Below are the code and all the weights of a small trained network. Each question names an input and a class and asks about switching units off, where a switched-off unit gives its printed mean instead of its output.

import numpy as np


def w(rows, s, z=0):
    codes = np.array(rows[::2]) - 128.0
    scale = np.full(codes.shape[1], s)
    scale[-1] = z or s
    return codes * scale


def norm(h):
    return h / np.sqrt((h * h).mean(-1, keepdims=True) + 1e-5)


def f(y):
    return np.maximum(y, 0)


def log_softmax(a):
    a = a - a.max(-1, keepdims=True)
    return a - np.log(np.exp(a).sum(-1, keepdims=True))


def net(x, mask):
    res = np.array(x, float).reshape(1, 5) / 4 @ E
    u = 0
    for l in range(4):
        y = f(norm(res) @ A[l][:, :-1].T + A[l][:, -1])
        res = res + np.where(mask[u : u + 6], y, B[l][:, -1]) @ B[l][:, :-1]
        u += 6
    return log_softmax(norm(res)[-1] @ U[:, :-1].T + U[:, -1])


A, B = {}, {}
E = w([
[42,205,49,192,117,60,60],'x0',
[209,165,126,253,29,126,103],'x1',
[33,167,203,101,43,85,192],'x2',
[134,213,94,41,191,29,110],'x3',
[173,173,165,90,87,151,84],'x4',
],0.0053)
A[0] = w([
[129,201,179,68,137,61,121,181],'L0N0',
[175,196,137,134,138,75,115,157],'L0N1',
[213,187,100,182,29,191,162,152],'L0N2',
[111,162,69,102,129,6,20,77],'L0N3',
[239,186,109,111,154,61,192,112],'L0N4',
[29,165,54,152,254,52,78,1],'L0N5',
],0.0064,0.0019)
B[0] = w([
[126,175,136,122,110,132,151,236],'L0N0',
[166,153,162,159,154,74,109,199],'L0N1',
[151,86,105,77,83,116,11,254],'L0N2',
[176,97,164,119,89,128,143,236],'L0N3',
[109,140,125,124,127,157,137,205],'L0N4',
[142,78,56,98,53,182,150,245],'L0N5',
],0.011,0.0047)
A[1] = w([
[143,2,217,192,86,113,85,194],'L1N0',
[104,170,105,190,155,35,73,73],'L1N1',
[100,57,131,98,180,178,143,120],'L1N2',
[229,93,144,134,121,158,150,253],'L1N3',
[130,169,35,106,160,70,74,142],'L1N4',
[126,147,68,135,102,162,142,181],'L1N5',
],0.0079,0.0018)
B[1] = w([
[130,11,79,140,112,74,116,254],'L1N0',
[124,98,89,156,144,84,88,152],'L1N1',
[211,168,137,139,133,73,64,191],'L1N2',
[123,169,142,151,97,96,201,243],'L1N3',
[140,80,123,130,112,110,187,176],'L1N4',
[109,94,116,112,160,74,175,178],'L1N5',
],0.012,0.0062)
A[2] = w([
[126,101,92,36,21,200,79,142],'L2N0',
[185,249,216,158,111,159,161,168],'L2N1',
[186,109,147,239,106,121,9,200],'L2N2',
[141,79,92,160,52,66,240,186],'L2N3',
[190,79,43,55,113,118,109,254],'L2N4',
[111,175,127,2,70,150,137,161],'L2N5',
],0.0067,0.0025)
B[2] = w([
[158,128,82,176,174,86,198,181],'L2N0',
[122,172,167,169,153,173,146,162],'L2N1',
[181,74,125,160,96,132,255,195],'L2N2',
[81,127,105,163,127,113,77,250],'L2N3',
[158,162,144,134,128,118,110,236],'L2N4',
[167,58,150,149,178,105,94,177],'L2N5',
],0.014,0.011)
A[3] = w([
[113,47,111,102,76,56,173,90],'L3N0',
[98,190,48,84,222,102,85,252],'L3N1',
[229,160,143,87,98,255,133,49],'L3N2',
[49,146,71,143,169,149,93,1],'L3N3',
[57,125,38,140,52,141,94,56],'L3N4',
[131,133,111,74,111,181,111,64],'L3N5',
],0.0069,0.00097)
B[3] = w([
[134,115,105,183,72,131,156,255],'L3N0',
[254,115,57,35,109,124,128,154],'L3N1',
[39,101,225,161,192,150,196,143],'L3N2',
[107,108,188,89,154,140,135,134],'L3N3',
[84,172,207,55,142,157,89,172],'L3N4',
[89,64,148,193,106,166,130,128],'L3N5',
],0.0082,0.0075)
U = w([
[173,55,86,175,65,65,174,177],'0',
[77,121,110,82,143,244,107,2],'1',
[4,126,131,131,99,127,112,134],'2',
[68,153,123,73,115,162,88,33],'3',
[191,137,159,40,154,135,100,112],'4',
[138,208,224,150,172,118,188,158],'5',
[108,168,75,92,124,152,91,66],'6',
],0.015,0.008)

Each question gives the input, the list of numbers given to net, and the class t.
The units are the neurons (one row each of A and B). Each row of codes is followed by its name. A weight is (code - 128) times the scale printed after its matrix; where a second scale follows, it is the last column's (A, B and U).
mask holds one flag per neuron, layer by layer. A switched-off neuron (its flag False) gives its mean, the last column of its row in B, instead of its output. The means were averaged over made-up inputs and are rounded, as every weight is.
A unit's drop is (log p(t) with every unit on - log p(t) with that unit switched off) / (log p(t) with every unit on - log p(t) with every unit switched off).
The circuit of an input: a set's keep is (log p(t) with only the set's units on - log p(t) with every unit switched off) / (log p(t) with every unit on - log p(t) with every unit switched off). Starting from the 12 units with the biggest drops (on a tie, the unit counted first), units are removed one at a time, each time the one whose removal leaves the highest keep (on an exact tie, the one counted first), for as long as the keep stays at least 0.8.
circuit, biggest first: the units of the circuit, biggest drop first
top k neurons: the k neurons with the biggest drops, biggest first
k most important neurons of layer l: the k neurons of layer l with the biggest drops, biggest first
drop when u is switched off: that unit's drop, to one decimal
input [-2,-6,1,3,4], class 4: circuit, biggest first => (L2N2, L1N0)
input [6,-4,6,-4,-3], class 2: top 2 neurons => (L0N2, L2N2)
input [-6,-8,8,6,-3], class 4: circuit, biggest first => (L2N2, L1N3, L1N0)
input [-4,0,-4,8,-3], class 5: 2 most important neurons of layer 1 => (L1N0, L1N3)
input [-4,-3,-4,5,-1], class 4: circuit, biggest first => (L2N2, L1N0, L3N0)
input [-4,-5,5,8,-4], class 4: circuit, biggest first => (L2N2, L1N0, L1N3)
input [-3,-5,-3,7,-1], class 4: circuit, biggest first => (L2N2, L1N0)
input [-5,-3,-6,7,2], class 5: top neuron => (L1N0)
input [1,1,0,4,1], class 5: top 3 neurons => (L0N0, L1N0, L0N2)
input [5,2,3,1,-2], class 2: 2 most important neurons of layer 0 => (L0N2, L0N5)
input [-1,-1,5,1,-2], class 5: top 2 neurons => (L0N5, L1N0)
input [-4,-5,3,7,-1], class 4: top 2 neurons => (L2N2, L1N0)
input [-5,-5,5,-1,-2], class 5: top 4 neurons => (L1N0, L0N2, L0N3, L1N2)
input [-3,-8,1,3,4], class 4: top 2 neurons => (L2N2, L1N3)
input [-7,-8,2,5,4], class 4: top 4 neurons => (L2N2, L1N3, L0N3, L2N5)
input [-3,-6,3,-2,7], class 5: most important neuron of layer 2 => (L2N1)
input [-1,-2,3,1,7], class 5: drop when L1N0 is switched off => 0.1
input [-4,-2,1,5,8], class 5: drop when L1N1 is switched off => 0.0
input [-1,-3,0,4,3], class 5: drop when L0N2 is switched off => 0.2
input [-7,4,7,7,-5], class 5: most important neuron of layer 1 => (L1N0)
